Here is a tiny trained network, its code and every weight. The questions are about switching its units off for an input and a class, where a switched-off unit gives its printed mean instead of its output.

import numpy as np


def w(rows, s, z=0):
    codes = np.array(rows[::2]) - 128.0
    scale = np.full(codes.shape[1], s)
    scale[-1] = z or s
    return codes * scale


def f(y):
    return np.maximum(y, 0)


def log_softmax(a):
    a = a - a.max(-1, keepdims=True)
    return a - np.log(np.exp(a).sum(-1, keepdims=True))


def net(x, mask):
    res = np.array(x, float).reshape(1, 5) / 4 @ E
    y = f(res @ A[0][:, :-1].T + A[0][:, -1])
    res = res + np.where(mask, y, B[0][:, -1]) @ B[0][:, :-1]
    return log_softmax(res[-1] @ U[:, :-1].T + U[:, -1])


A, B = {}, {}
E = w([
[137,99,137,57,51,183],'x0',
[97,217,151,212,183,119],'x1',
[96,204,181,69,253,128],'x2',
[99,85,99,175,124,214],'x3',
[214,16,238,164,194,52],'x4',
],0.0066)
A[0] = w([
[136,98,122,144,43,148,126],'N0',
[120,105,85,94,5,185,235],'N1',
[132,60,136,167,155,143,254],'N2',
[115,135,120,137,96,178,118],'N3',
[135,108,118,156,77,112,109],'N4',
[154,27,161,149,141,112,163],'N5',
[147,122,120,119,132,141,81],'N6',
[114,176,134,166,161,130,235],'N7',
[151,131,121,62,125,54,237],'N8',
[106,171,124,190,177,152,164],'N9',
[96,162,120,57,128,214,89],'N10',
],0.018,0.0027)
B[0] = w([
[124,143,125,132,75,87,194],'N0',
[4,85,112,144,58,151,254],'N1',
[150,73,89,117,163,101,186],'N2',
[81,114,135,113,168,134,170],'N3',
[139,143,131,128,120,76,166],'N4',
[221,85,126,128,120,156,214],'N5',
[134,130,135,143,132,139,134],'N6',
[134,172,89,126,155,128,204],'N7',
[118,148,212,128,161,104,198],'N8',
[130,179,65,121,118,138,208],'N9',
[141,138,155,118,178,212,215],'N10',
],0.033,0.014)
U = w([
[143,255,65,118,200,131,150],'0',
[238,49,144,99,199,122,110],'1',
[139,189,246,105,204,83,244],'2',
[34,103,145,126,129,217,146],'3',
[54,105,116,188,49,31,47],'4',
[157,75,182,156,55,53,2],'5',
],0.007,0.0013)

Each question gives the input, the list of numbers given to net, and the class t.
The units are the neurons (one row each of A and B). Each row of codes is followed by its name. A weight is (code - 128) times the scale printed after its matrix; where a second scale follows, it is the last column's (A, B and U).
mask holds one flag per neuron, in row order. A switched-off neuron (its flag False) gives its mean, the last column of its row in B, instead of its output. The means were averaged over made-up inputs and are rounded, as every weight is.
A unit's drop is (log p(t) with every unit on - log p(t) with that unit switched off) / (log p(t) with every unit on - log p(t) with every unit switched off).
The circuit of an input: a set's keep is (log p(t) with only the set's units on - log p(t) with every unit switched off) / (log p(t) with every unit on - log p(t) with every unit switched off). Starting from all 11 units, units are removed one at a time, each time the one whose removal leaves the highest keep (on an exact tie, the one counted first), for as long as the keep stays at least 0.8.
units of the circuit, in order: the units of the circuit, biggest drop first
most important unit: the unit with the biggest drop
k most important neurons: the k neurons with the biggest drops, biggest first
drop of u: that unit's drop, to one decimal
input [-4,-1,8,-2,5], class 1: 2 most important neurons	N1, N5
input [-4,-7,5,-3,5], class 1: units of the circuit, in order	N5
input [-7,-6,-1,-6,-4], class 2: 2 most important neurons	N1, N8
input [1,-2,3,0,1], class 2: units of the circuit, in order	N1, N5, N9
input [-6,-2,7,-6,7], class 1: 3 most important neurons	N5, N1, N2
input [-3,5,-4,5,2], class 0: 2 most important neurons	N9, N1
input [5,8,0,-4,-6], class 0: 2 most important neurons	N7, N9
input [-4,6,-5,0,2], class 0: 2 most important neurons	N1, N9
input [0,5,0,6,-4], class 0: 2 most important neurons	N9, N7
input [-7,-8,-7,-5,3], class 5: 2 most important neurons	N10, N0
input [0,-6,-8,1,7], class 5: units of the circuit, in order	N5, N0, N1
input [6,7,1,-3,-3], class 0: 2 most important neurons	N1, N7
input [1,-7,-5,1,5], class 5: 2 most important neurons	N5, N1
input [-3,-8,-5,6,-6], class 4: most important unit	N0
input [8,5,-8,1,6], class 5: 2 most important neurons	N5, N9
input [-1,-6,-3,3,2], class 4: 2 most important neurons	N1, N10
input [1,-8,3,-8,5], class 2: 2 most important neurons	N8, N2
input [-5,-8,8,2,-4], class 0: 2 most important neurons	N1, N5
input [-5,-4,-3,-4,-4], class 4: drop of N2	0.0
input [2,-8,3,-7,-1], class 2: drop of N8	1.4
input [3,-3,-5,-2,-3], class 4: drop of N0	0.2
input [5,4,8,7,-3], class 0: drop of N1	0.4
